Below is a small trained network, with its code and all its weights. Each question gives an input and a class and asks what happens when units are switched off, that is, made to give their printed mean instead of their output.

import numpy as np


def w(rows, s, z=0):
    codes = np.array(rows[::2]) - 128.0
    scale = np.full(codes.shape[1], s)
    scale[-1] = z or s
    return codes * scale


def f(y):
    return np.maximum(y, 0)


def log_softmax(a):
    a = a - a.max(-1, keepdims=True)
    return a - np.log(np.exp(a).sum(-1, keepdims=True))


def net(x, mask):
    res = np.array(x, float).reshape(1, 3) / 4 @ E
    y = f(res @ A[0][:, :-1].T + A[0][:, -1])
    res = res + np.where(mask, y, B[0][:, -1]) @ B[0][:, :-1]
    return log_softmax(res[-1] @ U[:, :-1].T + U[:, -1])


A, B = {}, {}
E = w([
[84,199,158,84,127,94,76,127,7,148],'x0',
[136,95,115,128,222,202,1,147,139,159],'x1',
[187,156,141,134,116,98,96,190,158,19],'x2',
],0.0071)
A[0] = w([
[150,139,126,124,156,134,26,168,131,69,95],'N1',
[117,99,123,119,165,167,106,117,145,210,168],'N2',
[124,157,147,120,115,113,68,142,43,91,146],'N3',
[115,141,126,121,142,133,79,123,83,156,130],'N4',
[112,122,120,127,113,120,213,115,93,192,138],'N5',
[158,106,126,136,146,142,108,141,226,51,133],'N6',
[138,153,132,123,86,84,200,131,138,35,252],'N7',
[116,129,125,121,136,138,91,131,83,146,133],'N8',
[118,160,140,114,117,99,175,114,31,151,70],'N9',
[161,90,120,134,174,169,53,151,250,85,150],'N10',
[115,143,136,125,147,132,51,126,48,180,150],'N11',
[138,94,145,127,165,177,101,125,167,166,94],'N12',
[134,96,131,135,99,141,214,129,196,133,120],'N13',
[150,165,134,123,116,93,109,155,131,33,121],'N14',
[127,154,132,115,128,123,94,140,84,109,135],'N15',
],0.015,0.0035)
B[0] = w([
[144,142,234,110,109,141,130,74,157,116,213],'N1',
[80,103,24,147,94,156,41,112,86,132,198],'N2',
[106,146,109,111,170,10,110,66,133,135,208],'N3',
[165,126,154,84,169,180,164,133,134,112,180],'N4',
[113,135,202,103,111,120,80,73,137,118,212],'N5',
[123,144,180,118,42,136,118,126,138,117,229],'N6',
[137,117,81,48,98,32,154,226,100,98,253],'N7',
[149,127,158,96,168,170,160,145,143,123,170],'N8',
[147,131,186,167,57,117,135,140,156,114,207],'N9',
[104,105,163,106,38,186,86,124,103,132,255],'N10',
[157,123,172,24,200,190,159,145,125,109,214],'N11',
[123,129,107,254,127,177,148,185,148,146,183],'N12',
[147,166,157,119,184,18,144,79,139,129,224],'N13',
[133,126,126,167,64,92,159,167,122,141,203],'N14',
[111,135,123,133,154,64,132,83,144,137,174],'N15',
],0.021,0.012)
U = w([
[122,77,13,149,153,204,119,230,75,163,96],'0',
[112,103,191,108,118,217,64,71,133,137,160],'1',
[190,174,119,69,254,66,193,89,150,113,153],'2',
[142,151,144,136,46,72,139,164,137,107,127],'3',
[74,107,3,230,112,126,89,133,96,204,134],'4',
[179,135,91,229,173,158,203,183,174,166,2],'5',
],0.0066,0.0029)

Each question gives the input, the list of numbers given to net, and the class t.
The units are the neurons (one row each of A and B). Each row of codes is followed by its name. A weight is (code - 128) times the scale printed after its matrix; where a second scale follows, it is the last column's (A, B and U).
mask holds one flag per neuron, in row order. A switched-off neuron (its flag False) gives its mean, the last column of its row in B, instead of its output. The means were averaged over made-up inputs and are rounded, as every weight is.
A unit's drop is (log p(t) with every unit on - log p(t) with that unit switched off) / (log p(t) with every unit on - log p(t) with every unit switched off).
The circuit of an input: a set's keep is (log p(t) with only the set's units on - log p(t) with every unit switched off) / (log p(t) with every unit on - log p(t) with every unit switched off). Starting from the 12 units with the biggest drops (on a tie, the unit counted first), units are removed one at a time, each time the one whose removal leaves the highest keep (on an exact tie, the one counted first), for as long as the keep stays at least 0.8.
units of the circuit, in order: the units of the circuit, biggest drop first
unit that matters most: the unit with the biggest drop
top k neurons: the k neurons with the biggest drops, biggest first
drop when u is switched off: that unit's drop, to one decimal
input [-7,8,-5], class 4: units of the circuit, in order -> [N2]
input [-1,-1,-1], class 2: top 2 neurons -> [N10; N6]
input [-1,2,-6], class 4: units of the circuit, in order -> [N2; N1]
input [-1,1,-2], class 4: top 2 neurons -> [N1; N11]
input [-5,-8,-1], class 2: top 2 neurons -> [N13; N10]
input [0,2,-7], class 1: top 3 neurons -> [N7; N5; N14]
input [-7,7,-2], class 1: top 3 neurons -> [N10; N6; N7]
input [-3,4,8], class 1: top 4 neurons -> [N10; N1; N7; N13]
input [2,4,-7], class 0: top 2 neurons -> [N2; N1]
input [6,-1,-7], class 1: top 3 neurons -> [N7; N13; N9]
input [6,-5,-7], class 1: top 2 neurons -> [N5; N9]
input [-7,3,-5], class 4: top 2 neurons -> [N2; N12]
input [-5,-1,-7], class 4: drop when N2 is switched off -> 0.3
input [-6,-4,-7], class 2: unit that matters most -> N13
input [-1,6,-4], class 0: drop when N12 is switched off -> 0.2
input [-2,-5,-2], class 2: drop when N12 is switched off -> 0.1
input [7,3,-6], class 2: drop when N11 is switched off -> 0.2
